Read these off the array that follows. Rows and columns are numbered from 1.
1) What is the entry at row 2, column 3?
2) What is the entry just left of -2.77?
3) What is the entry just right of -10.00?
4) What is the entry just right of -4.40?
5) What is the minimum?
6) What is the entry in the bottom-left corner?
7) What is the entry in row 1 and column 2?
8) What is the entry at row 3, column 1?
  1.84    5.84   16.08    3.12   11.80   -1.91  -11.05   -8.69    5.74   -1.90   -1.27   16.11   -2.43   -4.46    0.93
 -0.64    5.84   -0.74    3.35   -0.96   -1.91   -4.40  -15.89    5.74  -12.12    2.17  -15.00   -2.43   -4.46    0.93
-10.00   10.70   -0.74    3.12   11.80   -5.78    2.84   -1.56    5.74   -7.54    2.17  -12.48   -2.43   -4.46   19.34
  1.84   15.71   -0.58  -16.67   11.80   -1.91   -7.32   -3.45    5.74   -1.90    5.93  -10.40   -2.43   -4.46    0.93
 19.66    5.71   -0.74    3.59   11.80   -1.91    6.92   -6.33    0.08    1.63    2.17  -10.40  -11.62   -6.46    0.93
 10.65    5.84   -0.74    3.12   18.41  -10.05    2.84   -3.45    5.74    3.00    2.17  -15.59   -2.43    7.69    0.93
-13.37  -12.16  -16.93    3.12   -2.77   -1.91    2.84    3.29    5.74   -1.90    2.17  -10.40    6.97   -4.46    2.24
1) -0.74
2) 3.12
3) 10.70
4) -15.89
5) -16.93
6) -13.37
7) 5.84
8) -10.00

[ -3.0 -10.4  10.9   3.2  17.6   0.5   2.5]
The third smallest entry is 0.5
What is the entry just right of the centre entry?
A: 17.6
The first entry: -3.0
What is the third largest entry?
A: 3.2
What is the 1st entry from the right?
A: 2.5
